Below is a small trained network, with its code and all its weights. Each question gives an input and a target symbol and asks what happens when units are switched off, that is, made to give their printed mean instead of their output.

import numpy as np


def w(rows, s, z=0):
    codes = np.array(rows[::2]) - 128.0
    scale = np.full(codes.shape[1], s)
    scale[-1] = z or s
    return codes * scale


def f(y):
    return y / 2 * (1 + np.tanh(0.7978845608 * (y + 0.044715 * y**3)))


def softmax(a):
    e = np.exp(a - a.max(-1, keepdims=True))
    return e / e.sum(-1, keepdims=True)


def log_softmax(a):
    a = a - a.max(-1, keepdims=True)
    return a - np.log(np.exp(a).sum(-1, keepdims=True))


def net(x, mask):
    ids = ['γδεζθστψω'.index(c) for c in x.split()]
    T = len(ids)
    res = E[ids] + P[:T]
    u = 0
    for l in range(2):
        q, k, v = (res @ M[l].T for M in (Q, K, V))
        z = softmax(np.where(np.tri(T) > 0, q @ k.T / 2**0.5, -1e9)) @ v
        res = res + np.where(mask[u], z, O[l][:, -1]) @ O[l][:, :-1]
        u += 1
        y = f(res @ A[l][:, :-1].T + A[l][:, -1])
        res = res + np.where(mask[u : u + 4], y, B[l][:, -1]) @ B[l][:, :-1]
        u += 4
    return log_softmax(res[-1] @ U[:, :-1].T + U[:, -1])


Q, K, V, O, A, B = {}, {}, {}, {}, {}, {}
E = w([
[114,149,74,125,72],'γ',
[81,174,116,201,125],'δ',
[155,224,122,165,130],'ε',
[171,156,98,147,192],'ζ',
[131,115,204,106,186],'θ',
[148,230,96,84,133],'σ',
[115,35,127,110,166],'τ',
[248,116,219,145,106],'ψ',
[101,139,198,199,99],'ω',
],0.017)
P = w([
[35,106,80,43,4],'0',
[49,125,103,69,135],'1',
[84,122,115,88,218],'2',
[112,96,147,115,210],'3',
[160,63,150,198,165],'4',
[148,49,152,229,155],'5',
[93,106,141,183,236],'6',
],0.004)
Q[0] = w([
[103,165,232,151,130],'L0H0',
[184,219,138,149,1],'L0H0',
],0.0096)
K[0] = w([
[236,94,233,148,127],'L0H0',
[109,237,231,254,77],'L0H0',
],0.0081)
V[0] = w([
[125,54,180,174,135],'L0H0',
[178,87,2,179,129],'L0H0',
],0.0078)
O[0] = w([
[53,74,145,163,139,251],'L0H0',
[183,2,65,133,122,88],'L0H0',
],0.0064,0.0025)
A[0] = w([
[134,185,179,193,185,77],'L0N0',
[226,83,80,117,164,4],'L0N1',
[254,242,45,133,182,48],'L0N2',
[218,55,42,136,222,54],'L0N3',
],0.0075,0.0017)
B[0] = w([
[136,126,168,215,108,230],'L0N0',
[67,123,139,93,74,139],'L0N1',
[133,64,132,155,254,254],'L0N2',
[73,82,153,103,60,232],'L0N3',
],0.0093,0.0032)
Q[1] = w([
[186,206,12,52,21],'L1H0',
[193,109,115,98,68],'L1H0',
],0.011)
K[1] = w([
[114,245,29,2,156],'L1H0',
[106,205,104,89,106],'L1H0',
],0.0095)
V[1] = w([
[118,194,99,202,129],'L1H0',
[249,123,143,115,91],'L1H0',
],0.013)
O[1] = w([
[47,254,69,43,115,44],'L1H0',
[227,111,218,74,56,3],'L1H0',
],0.0061,0.0058)
A[1] = w([
[168,239,130,178,138,85],'L1N0',
[60,158,250,101,244,105],'L1N1',
[62,95,161,134,65,101],'L1N2',
[73,93,130,2,185,4],'L1N3',
],0.01,0.0029)
B[1] = w([
[112,166,186,50,201,183],'L1N0',
[224,96,73,199,2,247],'L1N1',
[156,189,133,88,132,178],'L1N2',
[67,166,245,122,204,158],'L1N3',
],0.0092,0.011)
U = w([
[102,137,45,53,105,248],'γ',
[56,210,201,212,146,155],'δ',
[195,189,150,140,211,89],'ε',
[104,79,121,184,173,215],'ζ',
[140,106,109,132,35,33],'θ',
[211,155,102,95,210,107],'σ',
[65,68,182,111,156,173],'τ',
[179,150,254,106,131,70],'ψ',
[95,186,166,191,62,6],'ω',
],0.0059,0.0025)

Each question gives the input, a string of symbols that net reads in full, and the target symbol t.
The units are the heads (2 rows each of Q, K, V and O) and the neurons (one row each of A and B). Each row of codes is followed by its name. A weight is (code - 128) times the scale printed after its matrix; where a second scale follows, it is the last column's (O, A, B and U).
mask holds one flag per unit, layer by layer, with each layer's heads first. A switched-off unit (its flag False) gives its mean, the last column of its rows in O or B, instead of its output. The means were averaged over made-up inputs and are rounded, as every weight is.
A unit's drop is (log p(t) with every unit on - log p(t) with that unit switched off) / (log p(t) with every unit on - log p(t) with every unit switched off).
The circuit of an input: a set's keep is (log p(t) with only the set's units on - log p(t) with every unit switched off) / (log p(t) with every unit on - log p(t) with every unit switched off). Starting from all 10 units, units are removed one at a time, each time the one whose removal leaves the highest keep (on an exact tie, the one counted first), for as long as the keep stays at least 0.8.
units of the circuit, in order: the units of the circuit, biggest drop first
k most important neurons: the k neurons with the biggest drops, biggest first
top k neurons in layer l: the k neurons of layer l with the biggest drops, biggest first
drop when u is switched off: that unit's drop, to one decimal
input δ ω τ δ γ γ, target γ: 2 most important neurons	(L1N3 L0N2)
input ε σ ε τ ε, target ζ: most important neuron	(L0N2)
input ζ ψ τ, target ψ: top 2 neurons in layer 1	(L1N3 L1N2)
input ω σ θ τ ψ δ ε, target ψ: units of the circuit, in order	(L1H0 L0N0)
input ε τ ε, target ζ: units of the circuit, in order	(L0N2 L1H0 L1N2)
input τ ψ δ ε δ γ, target γ: 2 most important neurons	(L1N3 L1N1)
input γ δ τ τ ψ τ τ, target ψ: top 2 neurons in layer 1	(L1N2 L1N3)
input τ δ ω ζ, target δ: 3 most important neurons	(L0N0 L1N3 L0N3)
input ψ τ ε τ ψ ε, target ψ: 2 most important neurons	(L0N0 L1N0)
input δ σ ζ, target ζ: top 3 neurons in layer 0	(L0N2 L0N3 L0N1)
input ω ω ε ζ θ ω τ, target δ: 2 most important neurons	(L1N3 L0N0)
input θ δ τ τ γ σ, target ζ: drop when L1N1 is switched off	0.0
input δ δ θ, target ω: drop when L1N1 is switched off	0.7
input ε ε ψ δ, target ψ: drop when L1H0 is switched off	0.9
input τ δ θ, target θ: units of the circuit, in order	(L1N1)
input ω δ ω τ, target δ: drop when L1H0 is switched off	0.6
